Each row has a hidden value; after the row comes its band, the name of the range that the value falls in. Each part has its own.
[ -16 -126 -361  305  320  -28 -202  183  163  281   27  113  -85  -77
 -179  -99  -36   31  436 -141   53  -26 -221  329  178  183    7   49
  306 -106 -166  -47  140 -257 -134   59  363   79  -23  159  -57  359
  149  -35   79  -78 -133]
z47
[ 103  -48   32   45  -82  -86  204  -52 -176 -210   66  383  -53  101
  264 -104 -193  -61  147  403  224  117 -159  -82  -41   -3 -383  369
  167  -32 -125  -27 -278  294  125  240  -81  111  443 -261 -147  -57
   56  -62 -176 -103 -167]
z355
[-167   29   77 -242 -130  121  -60  -46 -205  224 -165 -272  195  216
  164  208  -45 -199 -245   -1 -422   70  369  141 -101 -236  122   50
 -384  131  213   42  -28  -27   74  -65  -22  136  161  -72    4 -284
   53 -191  137  -86  271]
z512
[  20   75   58   48 -127   79  228  282   -6  266 -195 -287  -53  274
   21 -103 -328  -68 -243   30 -221 -194  320  142   60 -268  180   42
 -175  534  504 -380 -186 -444  283 -121   54   26   14 -333  220 -121
   74 -416   91  -61   29]
z209
[ 152   70  -28   83 -116 -133  -91  -13  245 -386 -275  299 -142  -50
  -33   99 -225  182   57  279    8 -243 -480 -222 -170   -4 -394  343
 -156    5  -58 -260 -176   37   11  334  -85   62  229  -68 -128   91
   59   31 -284 -115   14]
z209
[-144  -15 -226  -60 -126   52 -156  112   92   66   56  -99   83 -279
  -88 -112 -259 -100  245 -239  -53  245   68   76   -5  106  164   46
  267 -217   80  317  509  155  -71 -122  282  283   54  304 -175  159
   89  152  217  110  -22]
z367
[-160  -44 -288  147  186  151 -211   94  -42  311    3  -33 -129  -11
 -110  138   60  -88  111 -162 -128   42 -378  259   -6  157   80  254
  310   -5 -127   19  178 -247  215 -179  101  -57   67   52  -53   61
   36  -91  145  -80  131]
Z658
[ -33    7  223 -106 -542  -72    5 -112 -108 -106 -282 -240  -83   -5
   52  199 -428 -192 -138  176 -173  -67  262 -209 -136    1 -111  171
 -294   38  132  129  -89  285  182  -83  102  273  193 -309  -76 -116
 -204   16    9   40  109]
z512
[  -6   43  272  -71 -514  -57  128 -105   53 -260 -146 -110  -19  -60
  109  131 -302  -89   80  137  -59   71  -26 -263 -249 -347  -33  132
 -151  104  183   62 -120  160  130  -67 -173  249  164 -245   15  -95
 -277    8 -170   22  -23]
z831
[ -96   23  158 -252 -159  197   71  -86    7   28 -193 -329  172   64
  203  291 -151 -143 -281   21 -343   39  117   17 -260 -367  115   78
 -361  281  248  -22   -2  -76  134  -66 -186  101  110  -64   63  -82
 -121 -265   16   -8  303]
z512
[ -60  120 -211   26  281  -32 -153  277  235  195 -191 -158   40  236
  -44 -106 -136  241 -115 -367   14  -77  137  -25    2  -37  -15   -7
  -70  258  212 -190 -354 -246  -64   92 -100 -146  -39  328  -56  181
  402 -165  229  124  224]
z952
[ 228   96   -7  -47 -111 -222  140  -99  163 -343  -98  156  102   37
  216 -113 -161  213  -58  -22  273  135 -256 -273 -243 -312 -283  179
  114  126   42 -100 -272   39   32  240 -511    3  171   55   -8  -46
  179  -35 -297 -170 -175]
Z658
[ 171   26  153  119 -362  -49  287  144   42 -383 -180  261 -158  -29
   69  -97 -450  -11  143  500   84  -54 -226 -203  -80 -123 -340  215
  -38   99  145 -245 -232  230  140  207   13  202  365 -325  -71   40
  -98  -35 -224    4 -237]
z952
[ 255  347   92   93 -183 -150  134   58  142  -75 -184   89 -135  228
   14 -356  -93  138  256  -34   79  -87  -62 -190   -5 -278 -109  163
  183  256   70 -306 -617 -199  -82  150 -419  -56  -23 -536  219  -30
  144  -35 -233 -257 -155]
z512
[-157 -537  -34  122  -68    2 -109  -50 -180  391 -187 -192  -96  153
 -110  220   54 -227 -306  120 -304 -181   63  364   63 -258  150 -147
 -374   77  105 -199 -117 -366  -59  -63  198  176   18 -242  325 -160
  -37 -492   -7 -391  151]
z355
[-151    0  100 -195 -425 -244 -166  -76  124 -177 -134 -238   73  -44
   48    0 -366   44  -79 -287   92  143  376 -431 -211  -99  -37   27
 -182  -94  216  325 -163  378  -97  -54 -103  247   94  256 -159  -49
   83  162  110  217  195]
z952
[-156 -157 -274  296  220  222  -11  282  -84  294   73  229 -276   59
 -165   18   10 -127  337  257  -93 -126 -373  423  178  129   74  234
  276   52  -38 -196  117 -286  167  -27  398   24  125 -235   -3  200
  -11 -267  149 -109  -92]
z749
[-217  -88  -90   65  222  346  252  227 -334  165  419  414 -102   64
  100 -303 -131 -134  563  552  -25  219 -154  333  359  185  163  508
  510   34 -231  155  122  163  131  -57  382  224  453 -386 -213   93
 -162 -268  329   68  146]
Z658
[ 216  -92  314   43 -303 -116  331 -126  -82 -171  -96  108   12   63
  270  -54 -376 -178  152  530  -19  -38  181  -21  -15 -222 -252  205
 -206  161   31 -134 -248  160   39  189  111  315  340 -535   57  -36
 -222 -170 -292 -130 -162]
z47
[ -61  -40 -267   57  259  -26 -256  -70  206  376  -44 -193   26   42
 -199  -15  224  152  242 -344 -154  -78 -104  324  103 -172  393   12
  157  143 -136   37  129 -561 -232  -75   -3   26 -339  -26  218  207
   47 -250  124 -334  117]
Z658
[ -48 -178 -344   21   21   78  -93  205  223  -83   24   65  153 -364
  -74 -106 -211   23   76 -240   46  301 -375   93 -103 -103   42 -126
  259 -253  125   61  452    4 -137   38   19  218  118  600 -101  168
  230   58   -9  -10 -108]
z952
[  39   48 -172   38  197   87  -31   50  -86  258  -34   54   16  167
   68 -143   87  -70   94  -89  -66   80  -80  217   65  -53  -33   97
  208   33 -103 -121 -239 -179  -86   97 -151  -52   80 -168   91   13
  244 -153   -3 -258   29]
z209
[ -72  132  117 -313 -102  185  149  -40 -206   42   18 -122  179  104
  304  -97 -272 -182  -36  111 -149  228  394  -29  -15  -19   16  243
  -11   93   39  221 -104  329   26    5  -63  175  294 -190 -134  -50
   30 -110  196   89  296]
z512
[ -76 -109  225   86 -422 -387 -172  -71  428 -260 -205 -100 -110    7
 -138   30 -208  237   94 -170   70 -186    1 -438 -227 -489   25    7
 -369  142  287  -96 -390 -133 -180   13 -169  207  -72   35  130  -32
  -99  -24 -216   33  124]
z367
[ -74 -221  272 -142 -376  -96  280 -217 -277 -114  -87 -189   93  179
  274  239 -256  -96 -128  296  123  174  336 -127 -104 -388  -37  -64
 -274  175   61  266 -324  321  136    0 -139  278  184 -273  -47  -51
 -317 -272   53   -9 -122]
z749
[  47   96  -80   23  -72 -456 -350 -153  323  -30 -212 -139  -43   98
  -82   -4 -170  310  -34 -388  124 -219  125 -294 -102   37  -98  258
 -111  101    0   45 -240 -168  -61   54 -106   17 -113  151  -48    6
  209   62  -47  -62  192]
Z658
[-210   -4  -50 -158   43  342  165   42 -268  151   55  -66  113  121
  210  249    5 -211   11  213 -200  222  -25  275  -93 -189  137  150
   33  166   83  129  180   44  277  -82    9   66  217  -97 -111    0
 -120 -277  232    4   13]
z749
[ 205   -5   59  151 -187 -164  -42   48  142 -153 -287  176 -189   69
  -64 -262 -168   51   -5   68   26 -132 -229 -223  -42 -113 -347  107
  -35   -1   -8 -370 -595   -7 -216  259 -246   24  173 -292  163  -39
  213  -20 -305 -236   55]
z367
[  -6 -245   69  117 -228  -37   67  -28  212 -111    4   63  -85 -141
   -7  -11 -127  -62  100   50   -5  -22 -351  -28 -170 -434   69   74
    3   64  174 -193  -40 -250  -42  -13 -134  197   75 -140  248  -20
 -117 -199 -319 -196  -13]
z209
[  97  -55    6  207   85   37   92  152  294   -2  -50   86  -60  -46
  -70 -161 -200  123  286  112  -65 -131 -319   94   77 -259   79  119
   42  244   38 -316 -127 -388  -93   73   22  135   45 -165  146  197
  -98 -246 -166 -100   74]
z952
[ 193  165  -39 -275   30  -13  141 -105  191  -76 -112  -83  218   97
  242 -206  -71   90 -205 -142  -12   45  115  -44 -192 -359   -1  125
    4  282  194 -146 -126 -163 -152  229 -447  -33  -23  -75  201   30
  322 -253 -131 -271   61]
z355
[-182  -67 -285  251  375  203 -272  200  -77  411  -64   26  -97   83
 -107  232   80 -122  202  -37 -237  -19 -304  399   90  237  -53  175
   98  -26 -187  -90   72 -228  157  -58  338  -59  165  133 -176  149
   49  -84  192   27  145]
z367
[-273 -279 -230  -29   31   -2 -139    8 -133  246  186 -120  208 -119
  120  167 -115 -226  148 -219   33  367  215  252  -49   17  118  -67
  113 -268   53  422  419  163   40 -149  317  287  164  481 -224   47
   67   26  220  111  -97]
z831
[  91  210 -337   49  234  123  -10   50  -72   42  -10  237   25  -50
   21   91  -78   18  407  287  -72   19 -288  357  110  308 -102  389
  329  -22 -284  105  493    5  200  158  338   83  152  -73 -317  273
    9   15  134 -133 -287]
z355
[  44  -13 -270  221  153 -130 -138  179  213   28   86  309  -64  -16
  -87 -331   -7  158  291 -219  169   58 -395   18   43  -92  -69  142
  364 -104  -14 -203 -156 -267 -154  129 -144   15   93  151   37    8
  349   20 -177 -186  -73]
z209
[-195  123 -414  -90  230  222 -174  150  -77  348   50  -11    8   86
  -78 -108  234  -86  248 -297  -69  199  -10  310   34   64  201    9
  411 -118  -18  160  134  -58 -151    0  -13  -79 -105   71  -13  206
  356  -52  352 -148  -61]
z209
[-335  -41 -338 -129  277   97 -287  -12  -98  437  117 -264  184   76
   63  234  105  -92   59 -424  -81  231  233  302  -36   89  254   61
  141  -55  -15  409  334  -71   85 -184  170   26  -47  424 -210  115
  168  -75  426   82  135]
z749
[-104  264 -169 -139   62   39  -99  102  131  -35   53   11  119   -4
  121  -53 -160   76  160 -250   40  188   -3 -103 -144   34   -9  282
  211   13  100  166  101   96   90    7 -102   12  140  300 -258   75
  229  116  151  180  105]
z512
[ -90 -260  257 -168 -452   11  385 -117 -211 -173  -19 -116  176   57
  219  180 -212  -97 -108  420  -85  213  149   33 -132 -659  199  -79
 -287  247  291  125   90   96  165  -66  -96  390  201 -232   87 -219
 -367 -378  -26 -138 -196]
Z658
[-138  -73  131 -200    7  256  103 -175 -264  344    8 -328  166  128
  306  249  -71 -382  -51   90 -319  139  366  292  -58 -123  156  147
 -145  178   -8  187   31   13  130 -147   91  151  156 -294   40  -13
 -197 -296  148  -38  268]
z512
[-332 -143  -94  157 -155 -387 -461    5  417   35  -85 -133 -181   61
 -329  196   -5  310  252 -408   93 -262   16 -217 -120 -242  243   18
 -238   39  220  102 -131 -311 -130 -116  110  129 -276  297   -7  109
   -4  -11  106   87  120]
z209
[-215  168 -308   -7 -342 -110 -365  135 -125  -65  -87  195 -168  -41
 -211  -39   -8  -50  240 -197   33  190 -147 -157 -102  232 -135  146
  296 -475   33  268  112  383   12  -13   35   96  152  175 -282 -154
  333  422  175  -30 -204]
z209
[-128  -78 -275  149   43 -191 -287   39  219  180   39   12 -109  -38
 -213  -45   10  116  286 -262   18  -99 -107  124   23   13  195  190
  194  -21   42   57  236 -322  -45  -87  215  103 -129  130   29   88
  130  -40   78 -134  -21]
Z658
[  61   32  155 -285 -263 -108   -3 -283  -12  -87 -217 -286  294   59
  246  196 -167   -5 -359  -67 -218  101  190 -110 -240 -387    9   90
 -360  175  117   88   -2  -25   67   12 -320  185  117    9   29 -291
  -33 -133 -144 -188  188]
z355
[  57  113  -48  195 -242 -159 -169  162  202   -6  -78  133 -119  -69
 -272 -404 -141  147  398 -152 -103  -20 -242  -91  151 -171  129   85
  203  -88   19 -156 -150 -253 -231  -31  -72  227   10 -178  126 -155
   86  128 -165 -223   30]
z831
[ -88   53 -301 -105   91 -155 -293   16  299  307  -25 -368  153  -42
  -73 -176  -61   71   88 -752   69  111  394   49  -48  -41  272 -137
  186  -31  172  235  122 -202 -294  -84  -24   55 -320  393   79  241
  389   25  221  -26   60]
z831
[-307  -10 -391  -39   36   49 -313  179  -30   79 -148    4  -90   54
 -202  258   18   81  -22 -106  -54   -2 -130   81  -86  167   16   81
   10 -119   96  170  241   93  110   13  189   -8   23  369 -285  133
  233   -2  402   59  -25]
z355
[-174 -129 -109 -228 -123  -58 -139 -209   41   34 -100 -357   79  -75
  109  331 -184  -75 -227 -242   55   96  223  -68 -276   44   35  112
  -65   21   77  399  236  200  119 -102   28   98  -28  264 -128  191
    3  -87  235   95  128]
Z658
[ 174 -196   79  122 -259 -321  144  -98   47 -214  -24  254  -52   54
  131 -180 -168   29   22  188  206    2 -141 -136 -108 -323 -235  170
   13   36  101 -206 -289  -41  -22  183 -194  174  236 -216  164 -207
   99 -132 -396 -309 -225]
Z658
[-126  -79 -362   91  197   90 -105   93  -33  194   73   81 -109  -64
  -56   89  -82  -83  248   32   57   10 -140  293   51  314    6  265
  335  -69 -108  162  372   -4  149   -8  386   53   66   74 -191  319
   83  -83  255   -7 -126]
z355
[-201  135 -110   72  127  206 -333   19 -238  467   43   45 -156  149
 -106  -64  172 -213  300  -68 -415   -2 -150  261  199  246  142  441
  247 -104 -315   36 -100 -189   27 -192  121   15  171 -395  -15 -217
   28    3  144 -185  476]
z749
[ -80  -53 -211  306   68 -315 -385   98  162  152 -111  135 -178  152
 -248  -45   60  213  296 -260   93 -149 -182  -26   83    1  -77   57
   35 -113  -87 -109 -361 -268 -151   67   37   23  -38  111  -27    1
  219   69  -42 -137  -17]
z512
[ -68    8   55 -173   33  284  273 -122 -169  255   70 -305  160   71
  241  157  -79 -214  131  122 -156  172  220  328    5 -251  319   88
  100  327  -13  227  186 -103  164 -151   28  149  -24 -355   64  204
 -313 -378  206  -71  -10]
z749
[ -81   -1 -228   71  140  -10 -192  103  228  230   13  -72   -9   -2
 -103 -142   27   55  184 -394  -17   22  -95  112  -10 -126  185   31
  210   26   79  -52  -25 -339 -163  -43  -70    6 -124  133  122  129
  231  -87   39 -114   99]
z512
[ 171 -113   62  172   51   46  171  -15   10   85  -79  134  -87   97
  135  -88  -21 -165  170  214  -27  -34 -215  165  -29 -223 -188  106
   63  128  -63 -330 -388 -177  -83  173 -115   23  168 -428  247   91
    4 -247 -293 -282  -79]
z952

Next part:
[-217 -215 -402   57   37  273  110  -14  -50  -39  105  233  212 -105
  269  264 -200 -157  149  374 -442  299  246    7    4   60 -265  -26
   93   94 -222 -119 -142  440   20 -120  -71 -369  -55  193  -95   28
   90 -335  273  174  -12]
z351
[ -48    6  308 -186 -148  257    9 -265  225 -388  246  -95 -453  255
   12 -155  -69  -45  276  119 -106   74  377  318   -2 -205  119 -143
  221 -145  -50   14  -77  102  -61   19 -135  -81  125 -293   15  -69
 -227  -16 -294  -26 -330]
z461
[ -99 -115 -127  303  167  261  128   12  -97  282  514  179   39 -131
  -27  277  -71   32   39   79  339 -300 -432 -175  106 -259  266  179
  183 -207  197  -79 -130  123  162  244 -100  201 -170 -281 -114  230
  362  109 -130  -99  247]
Z390
[-472   98 -111  305  -37  216   -7 -208  -53  300  -57 -351   53   48
 -429  405  -81   44  158   -5  192 -122  -10 -109  409   22  -52  163
   54  138 -323   28  -53  125 -354  236  379  129 -172  119 -146  457
  -70  382   99  130  211]
z921
[-318  233 -278  287  135  131  161 -287  -69  135 -102 -104  202 -127
 -344  719 -119  -95   38 -226  281 -427 -412  -57  370   11   32  246
    3   72   53 -245   41  164 -110  381  249  360 -217   86 -198  611
   38  550   39  101  126]
Z390
[ -11  -29 -344 -108   25  -21  157   96 -128  213  -23  258   39 -237
  377  386  -42 -185  280  272 -125  286  433  -37  -32  295 -379  120
  -62   94 -131 -199 -277  475   87 -178  -62 -572 -157  169  -58  -18
  -22 -497  273   62  146]
z461
[-100  -95   97 -243 -297 -638   45 -293  -66    6  299 -105  -72 -176
  -70  112 -241  385 -282  -93  247 -308  134 -141  477  -82 -365   49
  359   88 -115   52 -106   61  -18  -94  141  448  -90  147 -207 -100
  237   -8  -62  272  347]
Z390
[ 122  308  387 -278 -124  184   40 -216  -15 -281   11 -217 -531  282
  -65    7   69 -143  303  172  -32   14  410  100   25 -140  184 -202
  270  -81  -62   17  101   73  -16   65 -101  131   34   76   11    0
 -239  145 -456  261 -289]
z921
[ -91 -125  139 -163 -216 -447  -17 -305 -268  340  374   76 -134  142
 -170  -74   49  255 -171  125  438 -297   90 -278  454  116 -324  147
  412 -100  -67   85   61   65   35  -59  121  403 -327  -71 -230  128
  200   77 -318  274  751]
z599
[ 136  190 -103  227  -40 -113   97 -405 -125   88  416  359 -238 -132
 -147 -132  215  169  275  300 -341 -384 -185   90 -128   54  185   94
  -33  170  110  227  316 -105  -90    4  -96  -43 -257  -76  119  248
  459   67 -126   13  152]
z921
[-316   77  -94  267   39  147  198  -74   -1  424   11 -181  132 -201
 -260  646 -157  -77   78 -287  443 -422 -421 -138  326  -45  351   83
  -75   94  113 -101 -187  -94 -125  413  271  271 -240  -27 -183  521
  123  401   74   23  312]
z599
[  44  164  477 -379 -147  207  176 -183   14  -97  -13  -98 -416  296
   21  102 -129 -267  172 -117  -37  -35  317  -43  -84 -104  403 -369
  231  -60  106   51 -110 -160    5  114  -40  188  109   -6   13   62
 -209   75 -382  303 -157]
z599
[  15  130  283 -219 -126  211  -23 -288  130 -422  155 -131 -474  293
  -24 -104  -10 -103  284  190 -125  -12  350  272   58 -172  136 -196
  246 -122   28  -29   83   94    0   72 -139   44   15 -163  -33   17
 -169  113 -381  130 -302]
z351
[ 219  163    6  254 -103 -103  178 -329 -150  321  431  374 -342 -141
 -122   74  200  162  388  210 -194 -406  -58  -34 -203  119  265  186
  -60  225   81  284  119 -135 -148  -10  -67  -93 -137  -57  189  228
  370  -44 -126  -34  294]
Z390
[-305 -111 -276   55  -54  259   20  -89 -122  151  136   43  146   -1
   48  207 -159 -100  280  319 -369  276  327  -88  136  132 -293   53
  134  163 -271   63 -104  336 -129 -120   77 -327  -53  241  -85  218
   27 -153  309  251  171]
z503
[-399  198 -191  212   13  119   88 -242  -35  220  -54 -251  163 -126
 -367  513 -110  -31  138 -183  256 -279 -237  -30  422   25   -1  200
    5  117  -89  -69  -34   98 -214  280  328  197 -206  101 -172  577
   -4  478  142  106  178]
z351
[  71  224  -10  188   27 -229  122 -326 -230  168  388  283 -170 -218
 -126 -201  153  186  118  104 -257 -235 -127   11 -182  114  114   65
  -74   13  125  168  175 -183  -83   10   -4 -139 -314 -249  103  217
  441   -7   43 -116   85]
z503
[-130  -35  447  -94 -168  213  238 -231  229   66  258   16 -415  305
    0  -53 -127  112  135 -149  -55  281  270   -4 -298 -113  216 -109
  163  -89  -12  149 -308  -71 -128 -131  -73 -161  382 -433  203 -103
 -265 -178 -102 -169 -133]
z599
[ -12   59  -44  109   96   27   20 -220 -291  158  450  185  -62  121
 -159  -97  263  117   14  366  322 -145 -238 -130  246  -31 -161  274
  364 -297   29  -47  303  274  180   32 -133  247 -348 -186 -153  238
  201  218 -357   74  401]
z351
[ 256  320  -52   25   -4  129   68 -316  -78   70  321  345 -374 -101
 -136 -116  305   27  479  335 -181 -374   -8  108 -130  -99  125  275
   50  221 -201  332  231  152 -160  -34 -161  -20  -14  256  234   59
  142    0 -403  116  -42]
z461
[  87  207  362 -251  -59  260  152 -216  -19 -305   31  -90 -367  255
    4  145 -104 -221  154   29 -172  -37  228   14  -67 -185  330 -304
  279  -71   91  -20   64  -28   39  132 -136  257  104   77   -6   40
 -138  142 -385  313 -308]
Z390
[  90  165  185 -145 -258 -325  173 -153   -2 -270  287 -285 -165 -295
    9  131 -124  322   18  109  -83    1   90   38  217 -248  -27 -111
  284  123  -67   80   59   34   31 -131  -97  223   58  291  -63 -152
  185   39   56  206 -125]
z351
[  23   15  195   55 -274 -294  219 -177   45 -332  349 -290 -129 -286
  -28  126 -152  470 -126  157 -103   74   47   62  177 -316  -42 -103
  310   72 -220   48   37   60  -40 -146  -91  244  111  180  -56 -270
  190   -8   84   72 -181]
z921
[-113   79  375 -340  -82  278  102 -223  210 -155  241   11 -387  256
   49 -230 -156  -55  189 -154 -107  220  335  111 -208 -222  113 -116
  225 -150  -26  152 -271   42  -60  -95 -101 -139  351 -306  167 -110
 -284 -139 -193  -39 -368]
z503
[ -26  322  103 -270  426  563 -109  290  191  300    8   -5 -363  192
   78 -512  274  -43  122  472 -170  328 -221 -294 -239 -541  268 -167
   31  255 -143  354  289  177  -31   14 -445   12  126  465  231 -612
  -15 -259 -525  304 -299]
z503
[  81  -20  278  183 -279 -144  140  -39   66 -193  417 -382 -336 -184
   -3  153  -92  432   99  325 -109   98  151   29  116 -312  193 -187
  232   99  -85   75   16  -35  -44  -61 -157  100   51   67  -48 -256
  240  -48   58   19  -88]
z599
[ 133  163  359  -96 -190   32  217  -52  -28 -286  238 -308 -248 -116
   33   60  -60  129  103  222 -213  142   98   23   25 -304  319 -328
  277   38  -47  109  127  -93   30  -29 -189  183   59  248  -24 -157
  104   53  -83  235 -253]
z351
[ -47   -7  -66  147  116  156  142  -17 -162  303  523  172   50 -131
  -22  102   49   23   85  117  331 -217 -442 -152  134 -166  227  147
  209 -226  261  -12    5   66  230  145 -129  154 -256 -248 -118  301
  354  156 -120  -32  343]
z351
[-505 -440 -122  460 -176  446   38  -90   64  114  324 -181  169   18
 -129  126 -211  141  192  396 -368  312  189   49  206  -41  -33  -35
  108  162 -501  164 -128  140 -386  -12  151 -280  -39   13 -124  137
   53  -91  378   12  188]
z503
[  13  138  -52  151   37 -245  123 -282 -196  236  359  334 -127 -191
  -56 -134   11  136   14   18 -290 -328 -209 -103 -206   70  256  -99
  -82   46  291  152   84 -298   -7   74   23  -46 -327 -273   70  240
  591  -32   46  -23  144]
z16
[ -78  154  335 -230 -143   56  316 -370  207  -15  247  134 -267  184
   16 -101  -23   99  181 -199 -158  326  105  114 -275   47   19   20
  113  -35  145  124  -92  -15  -39 -258 -155 -240  344 -363  212   51
 -291  -79   44 -161  -96]
z503
[-145   30  102  185  252 -225  234   11 -279  175   13  132   37 -234
   87 -176  -21   93 -456 -103  -93  224  -37 -140 -323  119   90 -271
 -175 -335  -23 -199 -122 -211  -29  136  108 -236 -468 -514  -38 -142
  290 -318  181 -305 -194]
z461
[ -56  -42  -17  101  108  123  -32  -93 -243  194  569  149  -68   65
  -93 -183  155  118   33  343  307 -108 -190 -151  211 -167  -72  219
  370 -323   10   32  131  234  169   49 -136  174 -285 -241 -134  139
  267   97 -301   27  326]
z461
[-112  -40  353 -194 -173  194  226 -311  256 -180  161   47 -333  262
   35   12 -178  -47  105 -163  -99   81  204  160 -165 -115  243 -209
  162  -85   68   20 -208  -63  -58  -17  -72  -24  254 -352   83   -5
 -234  -46 -188  -43 -202]
z16
[ -13   53  -70   69  276  -91  426   75 -240   78 -413  263  101 -203
  276  325   60 -175 -401    0   36  352  125  -88 -325  270 -136 -147
 -187 -249 -270 -503 -150  236   39   66   14 -269 -345 -117  -61 -267
 -136 -436   27 -173 -246]
z921
[-174  -86   89  326  277 -104  377   10 -249   93 -121  178  134 -182
  107    6  -61   51 -634  -82 -141  263 -153 -156 -400   94  202 -384
 -174 -347 -104 -336  -93 -197  -32  196   87 -116 -437 -481  -65 -206
  241 -308  126 -297 -260]
z16
[-429 -288 -202  259 -120  372  169 -158  -22   82  157   -2  305  -14
  -52  267 -249  -39  106  235 -434  219   46  -29  138   36  -12  -98
  123  184 -319   92  -63  122 -232  -21  132 -140  -33  180 -120  275
   76  -15  345  207  174]
z351
[ 137  254  432 -281 -149  121  110  -26  -49 -201  167 -322 -377   19
   42  -18  -41  -71  256  156 -154  107  257    8   22 -238  360 -361
  246    2   63  129   70 -128   42   41 -160  107   15  193  -20  -63
    0   70 -186  297 -239]
z503
[-368  146 -134  174    0  103  130 -195  -16  257  -11 -238  192 -211
 -322  509 -129  -79  132 -252  320 -350 -311    7  440   25  118  151
  -45  114   -8  -68  -71   -6 -194  336  311  203 -263   59 -208  582
   26  466  151   72  240]
z503
[  -1   80   47 -108 -239 -463  106 -239   17 -341  349 -218  -95 -333
  -22   87 -176  458 -136   73    8  -54   97   72  314 -276 -319   58
  344   51 -190   12   -5  207   19 -177  -39  262   67  200  -95 -220
  207   -2   71  116 -142]
z351
[ -75  266  306  -81  -37   50  386 -297  190  160  261  152 -259  201
    3 -151  115  304  124  -89 -215  612  -53  -56 -460   35  -33  102
   86  -10  154  173   20   35  -12 -407 -265 -342  439 -366  341  -61
 -254 -158  149 -263  -91]
z351
[-139 -147  132 -357 -392 -751   15 -270  -37   92  409 -145  -11 -266
  -36  -85 -217  381 -205 -104  255 -314   77  -50  587    3 -298  -40
  293  113   37  152  -81 -126   13 -119  160  326 -263   54 -275   19
  339    6   70  265  560]
z461
[  35  268  276 -332  -47  175  -76 -217   42 -296    9 -169 -530  341
  -28  -21  -29 -176  247  126  -30  -59  405   74   60 -185  110 -215
  269 -102   62  -52   38  124   47  116  -94  149   19  -20  -27   -2
 -168  126 -470  278 -310]
z16
[ 144  125  413   67 -224   20  407 -103  -77 -209  210 -255 -178 -112
   -4  264  -86  191   -5  146 -252  184   -4  -83  -95 -236  407 -337
  271   64  -57   78  124 -170   -6  -51 -172  254  145  243   14 -119
   95   73   -5  194 -186]
z599
[-269  319 -312  182  100   64  240 -370  -47  -14 -132  -69  312 -232
 -321  646  -32 -148   81 -218  204 -412 -539  128  418   90   18  225
  -41   94  121 -267  217  139  -55  330  191  321 -304  143 -230  711
   11  647   95  120  115]
z461
[-151 -196  146 -200 -280 -585   -5 -288 -134  170  365  -52  -83  -26
 -115  -32 -156  376 -307   -8  329 -288  121 -214  496   -9 -351   48
  388   -1 -112   88  -59   12  -22  -74  157  440 -214    0 -244  -46
  252   -6 -151  260  565]
Z390
[ 175  253  -45  152  -12  -91  149 -365 -216  223  331  397 -266  -93
 -140    0  174   85  258  167 -239 -403 -105  -80 -203   71  199  125
    6  150   81  231  182  -91  -83   12  -46   20 -159    2  167  248
  379   34 -190   80  156]
z599
[  79   84  509 -203 -180  219  225  -38   -3 -111   88 -244 -346  132
   43  122 -133 -144  124   48 -131   24  171  -70  -61 -230  599 -512
  223   11   82  100  -20 -281    5  140 -106  236   43  116  -32  -41
  -12   69 -271  314 -146]
z599
[-127  -82  -15 -317 -301 -713 -110 -256   12  -52  354 -162 -120 -223
  -24   -8 -255  405 -202  -13  240 -365  163  -55  584 -138 -423   18
  333  112   -7   44 -107   95   53  -90  124  369 -184  109 -253 -104
  361  -13  -31  281  331]
z16
[ -86    6 -170  124  342 -186  256  113 -195   57 -315  217   59 -232
  282  234  -22  -85 -462   14   52  243   95  -92 -252  177 -167 -175
 -216 -285 -121 -554 -193  219   91  150   30 -265 -451 -290 -121 -298
   76 -448   66 -238 -272]
z16
[-117   89 -296  173  194  142   30  -55  -16  108  356   67   91 -259
  -64  273   10  -50  163   76  358 -412 -509   65  331 -190  134  226
   56 -115  304 -183   53  194  191  306  -81  162 -358 -171 -212  385
  329  304  -75  -53  184]
z461
[-489 -300 -257  268  -46  442  -22  -79  -26  130  177  -54  176   93
  -65  219 -311  -21  116  293 -372  194  211 -147  155  -92 -100  -65
  188  141 -386   96 -195  247 -237   21  170 -131   15  155 -107  170
  116  -84  248  233   86]
z16
